Below is a small trained network, with its code and all its weights. Each question gives an input and a class and asks what happens when units are switched off, that is, made to give their printed mean instead of their output.

import numpy as np


def w(rows, s, z=0):
    codes = np.array(rows[::2]) - 128.0
    scale = np.full(codes.shape[1], s)
    scale[-1] = z or s
    return codes * scale


def norm(h):
    return h / np.sqrt((h * h).mean(-1, keepdims=True) + 1e-5)


def f(y):
    return np.maximum(y, 0)


def log_softmax(a):
    a = a - a.max(-1, keepdims=True)
    return a - np.log(np.exp(a).sum(-1, keepdims=True))


def net(x, mask):
    res = np.array(x, float).reshape(1, 5) / 4 @ E
    u = 0
    for l in range(3):
        y = f(norm(res) @ A[l][:, :-1].T + A[l][:, -1])
        res = res + np.where(mask[u : u + 6], y, B[l][:, -1]) @ B[l][:, :-1]
        u += 6
    return log_softmax(norm(res)[-1] @ U[:, :-1].T + U[:, -1])


A, B = {}, {}
E = w([
[130,80,59,240,209,128,136,84,80,94],'x0',
[227,168,198,131,126,151,115,174,219,162],'x1',
[49,141,17,56,231,53,145,162,100,50],'x2',
[47,101,56,192,47,162,1,174,115,162],'x3',
[161,3,166,94,144,91,67,144,180,152],'x4',
],0.0087)
A[0] = w([
[115,128,68,148,164,112,66,149,154,125,86],'0.n1',
[123,164,97,152,119,138,106,163,131,135,38],'0.n2',
[116,113,108,250,98,141,97,107,109,139,23],'0.n3',
[140,162,150,158,111,138,124,128,127,131,2],'0.n4',
[118,186,152,145,80,132,123,113,126,145,14],'0.n5',
[88,98,84,154,95,128,74,128,116,124,78],'0.n6',
],0.024,0.0043)
B[0] = w([
[145,165,102,183,134,136,152,162,110,149,224],'0.n1',
[118,97,183,174,104,128,142,117,126,79,178],'0.n2',
[190,126,150,253,158,231,161,98,29,87,255],'0.n3',
[151,132,108,100,127,129,127,146,168,178,170],'0.n4',
[127,146,98,59,85,152,149,149,115,102,193],'0.n5',
[114,86,102,77,107,88,106,122,134,179,232],'0.n6',
],0.019,0.012)
A[1] = w([
[51,82,43,145,55,172,32,144,63,148,138],'1.n1',
[163,123,146,78,166,119,171,35,113,138,89],'1.n2',
[163,137,196,154,102,180,24,122,161,140,13],'1.n3',
[187,105,249,130,176,81,91,90,200,205,7],'1.n4',
[157,185,137,220,99,152,111,92,208,104,15],'1.n5',
[132,220,208,125,122,173,91,185,170,111,74],'1.n6',
],0.015,0.0018)
B[1] = w([
[1,155,166,177,161,86,28,147,112,123,254],'1.n1',
[49,116,152,99,107,100,156,73,119,83,212],'1.n2',
[62,189,57,43,211,62,169,160,171,146,183],'1.n3',
[87,111,200,171,174,135,17,120,138,74,213],'1.n4',
[225,157,128,177,89,163,53,141,112,33,193],'1.n5',
[158,114,121,117,42,109,176,133,148,144,209],'1.n6',
],0.011,0.0094)
A[2] = w([
[213,183,198,134,193,150,79,106,142,109,46],'2.n1',
[139,121,199,71,65,106,64,175,215,131,10],'2.n2',
[191,105,185,136,181,106,183,70,198,149,42],'2.n3',
[127,49,8,182,242,105,93,93,121,146,5],'2.n4',
[252,177,168,73,76,166,163,150,191,217,53],'2.n5',
[118,106,64,213,108,193,74,134,96,129,90],'2.n6',
],0.017,0.0026)
B[2] = w([
[36,98,152,79,17,141,61,122,134,144,194],'2.n1',
[240,88,195,118,131,201,115,107,188,150,214],'2.n2',
[87,174,195,91,159,175,57,132,45,171,158],'2.n3',
[189,156,109,16,51,141,200,205,160,154,216],'2.n4',
[183,121,70,33,125,106,248,173,166,75,211],'2.n5',
[114,119,76,149,159,37,88,94,252,171,255],'2.n6',
],0.012,0.015)
U = w([
[161,91,115,247,130,163,133,115,63,107,254],'0',
[84,98,56,154,133,65,85,213,136,195,114],'1',
[205,100,131,64,98,141,200,164,160,96,172],'2',
[110,63,215,72,102,142,50,149,169,125,69],'3',
[47,117,163,69,181,78,160,100,65,83,5],'4',
],0.015,0.0022)

Each question gives the input, the list of numbers given to net, and the class t.
The units are the neurons (one row each of A and B). Each row of codes is followed by its name. A weight is (code - 128) times the scale printed after its matrix; where a second scale follows, it is the last column's (A, B and U).
mask holds one flag per neuron, layer by layer. A switched-off neuron (its flag False) gives its mean, the last column of its row in B, instead of its output. The means were averaged over made-up inputs and are rounded, as every weight is.
A unit's drop is (log p(t) with every unit on - log p(t) with that unit switched off) / (log p(t) with every unit on - log p(t) with every unit switched off).
The circuit of an input: a set's keep is (log p(t) with only the set's units on - log p(t) with every unit switched off) / (log p(t) with every unit on - log p(t) with every unit switched off). Starting from the 12 units with the biggest drops (on a tie, the unit counted first), units are removed one at a time, each time the one whose removal leaves the highest keep (on an exact tie, the one counted first), for as long as the keep stays at least 0.8.
units of the circuit, in order: the units of the circuit, biggest drop first
unit that matters most: the unit with the biggest drop
k most important neurons: the k neurons with the biggest drops, biggest first
top k neurons in layer l: the k neurons of layer l with the biggest drops, biggest first
drop when u is switched off: that unit's drop, to one decimal
input [-6,2,-7,7,-1], class 1: units of the circuit, in order : [1.n3]
input [1,-8,2,-5,-3], class 4: 3 most important neurons : [0.n3; 1.n2; 0.n1]
input [-6,1,5,3,7], class 1: units of the circuit, in order : [0.n1; 1.n1]
input [6,4,8,-2,0], class 1: 4 most important neurons : [0.n1; 2.n2; 2.n5; 0.n6]
input [1,1,1,-4,-5], class 4: units of the circuit, in order : [0.n1; 2.n4; 2.n2]
input [1,-6,-7,-5,6], class 3: 2 most important neurons : [1.n4; 0.n5]
input [-7,4,-5,1,6], class 2: top 2 neurons in layer 1 : [1.n6; 1.n1]
input [-5,-8,1,-1,-2], class 4: top 2 neurons in layer 0 : [0.n1; 0.n3]
input [-8,-4,4,1,-3], class 4: units of the circuit, in order : [2.n6; 2.n4; 0.n3]
input [3,3,3,3,3], class 1: 2 most important neurons : [0.n6; 2.n6]
input [2,-8,-2,0,1], class 1: top 2 neurons in layer 1 : [1.n1; 1.n5]
input [-5,-8,8,-1,0], class 1: top 2 neurons in layer 1 : [1.n2; 1.n1]
input [-1,1,-3,7,2], class 0: 2 most important neurons : [0.n3; 0.n2]
input [2,1,1,-2,5], class 3: unit that matters most : 0.n5
input [-6,-2,-5,-7,2], class 3: 2 most important neurons : [0.n1; 1.n4]
input [-2,3,3,4,-2], class 1: 3 most important neurons : [0.n1; 0.n3; 0.n6]
input [-7,4,3,6,-4], class 3: 3 most important neurons : [1.n1; 0.n3; 2.n5]
input [-6,-4,-7,6,-6], class 0: 4 most important neurons : [0.n3; 0.n2; 2.n4; 2.n1]
input [2,1,-2,-1,-2], class 0: 2 most important neurons : [0.n3; 2.n4]
input [6,-1,-2,-8,-6], class 4: top neuron in layer 0 : [0.n3]
input [-4,-2,-1,-8,2], class 3: 2 most important neurons : [1.n4; 0.n3]
input [5,6,-3,1,8], class 1: 2 most important neurons : [2.n6; 2.n2]
input [-1,-2,0,-3,-2], class 4: 2 most important neurons : [0.n3; 0.n1]
input [2,7,-2,3,1], class 0: top 3 neurons in layer 0 : [0.n3; 0.n6; 0.n2]
input [-5,3,-7,-6,5], class 3: 2 most important neurons : [1.n4; 0.n1]
input [-5,5,4,-8,3], class 3: drop when 1.n4 is switched off : 0.3
input [3,6,8,-5,0], class 4: drop when 0.n2 is switched off : -0.2
input [3,-4,-2,4,4], class 0: drop when 0.n3 is switched off : 7.7
